Below are the code and all the weights of a small trained network. Each question names an input and a class and asks about switching units off, where a switched-off unit gives its printed mean instead of its output.

import numpy as np


def w(rows, s, z=0):
    codes = np.array(rows[::2]) - 128.0
    scale = np.full(codes.shape[1], s)
    scale[-1] = z or s
    return codes * scale


def f(y):
    return np.maximum(y, 0)


def log_softmax(a):
    a = a - a.max(-1, keepdims=True)
    return a - np.log(np.exp(a).sum(-1, keepdims=True))


def net(x, mask):
    res = np.array(x, float).reshape(1, 5) / 4 @ E
    y = f(res @ A[0][:, :-1].T + A[0][:, -1])
    res = res + np.where(mask, y, B[0][:, -1]) @ B[0][:, :-1]
    return log_softmax(res[-1] @ U[:, :-1].T + U[:, -1])


A, B = {}, {}
E = w([
[17,139,67,180,174,135,132,9,161],'x0',
[133,65,248,204,136,85,75,104,198],'x1',
[93,127,193,85,25,228,99,76,83],'x2',
[248,80,79,180,112,175,139,62,130],'x3',
[157,166,147,35,188,178,156,107,254],'x4',
],0.0054)
A[0] = w([
[139,122,129,77,139,142,130,119,169,72],'neuron 1',
[123,126,130,111,132,110,117,124,123,109],'neuron 2',
[146,145,139,107,141,136,134,120,163,65],'neuron 3',
[179,127,164,92,105,116,131,188,105,107],'neuron 4',
[80,123,99,146,138,124,136,79,137,71],'neuron 5',
[70,132,88,150,151,126,128,54,135,76],'neuron 6',
[118,122,118,148,112,115,119,135,104,253],'neuron 7',
[177,131,147,109,111,130,125,186,116,76],'neuron 8',
[115,138,172,120,91,169,126,99,110,101],'neuron 9',
[162,127,148,103,111,116,133,160,117,115],'neuron 10',
[120,124,129,178,108,114,124,139,81,69],'neuron 11',
[110,129,151,106,97,176,126,100,99,74],'neuron 12',
[114,129,168,122,88,185,127,102,106,101],'neuron 13',
[143,126,134,148,150,101,129,132,142,96],'neuron 14',
[106,111,117,177,99,105,126,130,64,70],'neuron 15',
[128,120,163,163,120,105,122,118,125,99],'neuron 16',
[134,126,182,167,123,106,119,118,145,127],'neuron 17',
[44,138,167,93,137,112,131,188,120,88],'neuron 18',
[181,123,116,140,125,144,128,106,118,81],'neuron 19',
[112,125,172,93,84,169,122,86,99,103],'neuron 20',
[177,129,111,160,125,137,119,104,131,155],'neuron 21',
[121,137,103,156,109,120,129,140,73,97],'neuron 22',
[103,139,149,111,136,122,118,140,118,84],'neuron 23',
[204,116,99,156,117,155,131,96,119,95],'neuron 24',
[177,115,108,154,123,153,128,94,129,79],'neuron 25',
[80,128,88,141,143,129,120,72,139,64],'neuron 26',
[134,140,82,108,120,135,124,133,116,80],'neuron 27',
[125,156,3,56,128,159,139,156,66,90],'neuron 28',
[165,133,58,168,204,43,139,182,156,78],'neuron 29',
[141,110,210,184,133,100,118,107,158,66],'neuron 30',
[136,135,132,94,142,154,131,122,158,189],'neuron 31',
[177,106,106,153,124,143,141,102,121,103],'neuron 32',
[134,118,178,156,131,115,123,118,140,116],'neuron 33',
[53,128,143,108,138,100,127,181,119,93],'neuron 34',
[146,140,119,71,141,162,140,117,202,74],'neuron 35',
[137,119,193,162,137,118,115,110,153,69],'neuron 36',
[107,133,135,122,133,124,132,130,123,93],'neuron 37',
[102,137,125,129,146,112,128,164,133,128],'neuron 38',
[117,125,129,160,110,122,122,139,89,170],'neuron 39',
[124,116,123,169,103,95,123,146,84,81],'neuron 40',
[151,116,115,135,129,140,125,109,128,83],'neuron 41',
[136,149,89,108,126,141,130,129,106,89],'neuron 42',
[137,138,147,107,146,133,120,114,159,167],'neuron 43',
[83,128,112,133,127,122,139,80,135,101],'neuron 44',
[118,129,85,112,125,136,139,143,109,78],'neuron 45',
[182,117,154,119,120,130,134,179,105,92],'neuron 46',
[156,119,144,114,125,132,117,169,122,90],'neuron 47',
],0.012,0.0049)
B[0] = w([
[119,162,126,80,177,114,120,153,148,165],'neuron 1',
[115,138,121,123,123,125,123,128,134,133],'neuron 2',
[107,152,116,84,166,120,124,153,150,154],'neuron 3',
[135,152,118,212,160,176,123,114,131,211],'neuron 4',
[131,167,117,174,138,172,120,144,142,176],'neuron 5',
[138,164,125,207,152,182,117,135,131,202],'neuron 6',
[197,57,179,169,182,109,162,53,36,212],'neuron 7',
[118,171,110,176,147,173,117,143,151,186],'neuron 8',
[152,109,68,130,111,108,121,155,126,179],'neuron 9',
[128,144,120,179,147,156,129,125,123,178],'neuron 10',
[114,158,126,74,182,118,122,159,151,168],'neuron 11',
[129,110,64,114,101,119,115,168,141,173],'neuron 12',
[144,100,62,126,111,107,118,161,120,186],'neuron 13',
[123,111,109,126,104,137,123,153,137,152],'neuron 14',
[124,169,123,58,203,125,122,161,165,187],'neuron 15',
[98,116,146,123,129,127,134,156,152,153],'neuron 16',
[112,86,170,140,113,133,141,133,122,174],'neuron 17',
[111,184,131,125,75,74,124,62,132,196],'neuron 18',
[102,173,115,115,100,99,121,114,149,163],'neuron 19',
[156,96,50,130,109,104,130,153,124,194],'neuron 20',
[130,131,149,138,107,94,133,71,102,188],'neuron 21',
[121,132,137,78,182,125,131,143,150,180],'neuron 22',
[115,154,120,119,109,105,116,115,142,145],'neuron 23',
[99,182,130,126,85,75,117,90,133,197],'neuron 24',
[101,178,127,119,98,92,120,105,140,172],'neuron 25',
[123,167,117,185,150,170,114,140,143,181],'neuron 26',
[106,114,147,127,108,133,127,151,149,156],'neuron 27',
[82,46,222,154,88,122,140,164,158,255],'neuron 28',
[166,81,4,111,86,110,110,176,113,233],'neuron 29',
[77,96,172,127,94,129,132,180,168,188],'neuron 30',
[164,86,161,132,196,98,140,92,75,196],'neuron 31',
[111,166,135,123,98,92,120,93,127,178],'neuron 32',
[111,96,163,135,111,131,137,138,127,166],'neuron 33',
[109,175,127,124,84,80,119,82,131,184],'neuron 34',
[117,159,137,64,213,94,123,148,135,197],'neuron 35',
[87,105,157,134,111,129,139,170,160,169],'neuron 36',
[127,145,128,132,117,117,109,125,143,136],'neuron 37',
[138,131,118,129,104,99,127,100,115,160],'neuron 38',
[153,116,149,97,179,122,138,104,101,187],'neuron 39',
[120,157,122,75,188,115,123,147,153,174],'neuron 40',
[113,158,125,110,114,119,122,119,133,144],'neuron 41',
[103,110,152,132,109,128,129,151,146,163],'neuron 42',
[154,97,164,127,176,112,146,104,78,181],'neuron 43',
[138,146,128,187,135,152,126,123,128,172],'neuron 44',
[103,120,151,118,111,143,127,154,152,157],'neuron 45',
[119,166,113,186,146,165,109,128,142,191],'neuron 46',
[117,150,116,160,139,159,124,138,142,164],'neuron 47',
],0.029,0.0077)
U = w([
[137,192,121,215,158,226,102,122,130,122],'0',
[68,61,209,128,91,132,155,169,166,122],'1',
[179,86,24,110,96,106,105,165,92,128],'2',
[138,162,154,50,234,111,132,132,121,115],'3',
[94,204,136,116,63,75,103,29,117,120],'4',
[204,80,180,115,134,176,189,45,1,255],'5',
[146,161,134,78,88,206,144,116,124,90],'6',
[135,168,128,60,77,230,145,120,119,88],'7',
],0.0072,0.0071)

Each question gives the input, the list of numbers given to net, and the class t.
The units are the neurons (one row each of A and B). Each row of codes is followed by its name. A weight is (code - 128) times the scale printed after its matrix; where a second scale follows, it is the last column's (A, B and U).
mask holds one flag per neuron, in row order. A switched-off neuron (its flag False) gives its mean, the last column of its row in B, instead of its output. The means were averaged over made-up inputs and are rounded, as every weight is.
A unit's drop is (log p(t) with every unit on - log p(t) with that unit switched off) / (log p(t) with every unit on - log p(t) with every unit switched off).
The circuit of an input: a set's keep is (log p(t) with only the set's units on - log p(t) with every unit switched off) / (log p(t) with every unit on - log p(t) with every unit switched off). Starting from the 12 units with the biggest drops (on a tie, the unit counted first), units are removed one at a time, each time the one whose removal leaves the highest keep (on an exact tie, the one counted first), for as long as the keep stays at least 0.8.
circuit, biggest first: the units of the circuit, biggest drop first
unit that matters most: the unit with the biggest drop
top k neurons: the k neurons with the biggest drops, biggest first
drop of u: that unit's drop, to one decimal
input [-7,-6,1,3,5], class 0: unit that matters most -> neuron 4
input [1,0,-1,-6,-5], class 4: top 4 neurons -> (neuron 18; neuron 34; neuron 35; neuron 31)
input [7,6,-8,-1,4], class 2: top 2 neurons -> (neuron 29; neuron 4)
input [-2,-1,0,-4,1], class 4: top 2 neurons -> (neuron 18; neuron 34)
input [-8,6,8,4,-2], class 0: top 3 neurons -> (neuron 4; neuron 29; neuron 46)
input [-2,0,-4,-7,-3], class 4: top 2 neurons -> (neuron 18; neuron 34)
input [-2,-7,7,4,1], class 1: top 2 neurons -> (neuron 28; neuron 29)
input [0,6,-2,-7,3], class 4: top 2 neurons -> (neuron 18; neuron 28)
input [-5,-7,-5,5,-8], class 3: top 4 neurons -> (neuron 15; neuron 40; neuron 22; neuron 11)
input [0,-6,4,6,1], class 1: top 2 neurons -> (neuron 28; neuron 18)
input [5,5,7,-8,7], class 4: top 3 neurons -> (neuron 18; neuron 29; neuron 34)
input [-5,-4,8,-2,-6], class 2: top 2 neurons -> (neuron 20; neuron 13)
input [5,7,6,2,-3], class 1: top 3 neurons -> (neuron 30; neuron 29; neuron 36)
input [6,7,-7,2,7], class 1: circuit, biggest first -> (neuron 30)
input [8,-7,0,-7,-5], class 0: top 3 neurons -> (neuron 6; neuron 26; neuron 5)
input [6,1,7,-7,4], class 2: top 4 neurons -> (neuron 20; neuron 13; neuron 9; neuron 12)
input [2,1,0,7,7], class 3: top 2 neurons -> (neuron 35; neuron 18)
input [1,2,-3,3,5], class 3: drop of neuron 35 -> 0.2
input [-8,8,5,-1,6], class 0: drop of neuron 8 -> 0.9
input [-8,-2,-7,-1,1], class 0: drop of neuron 4 -> 0.8
input [0,-4,5,4,-6], class 3: unit that matters most -> neuron 29
input [4,-8,1,-3,-4], class 1: drop of neuron 28 -> 1.0
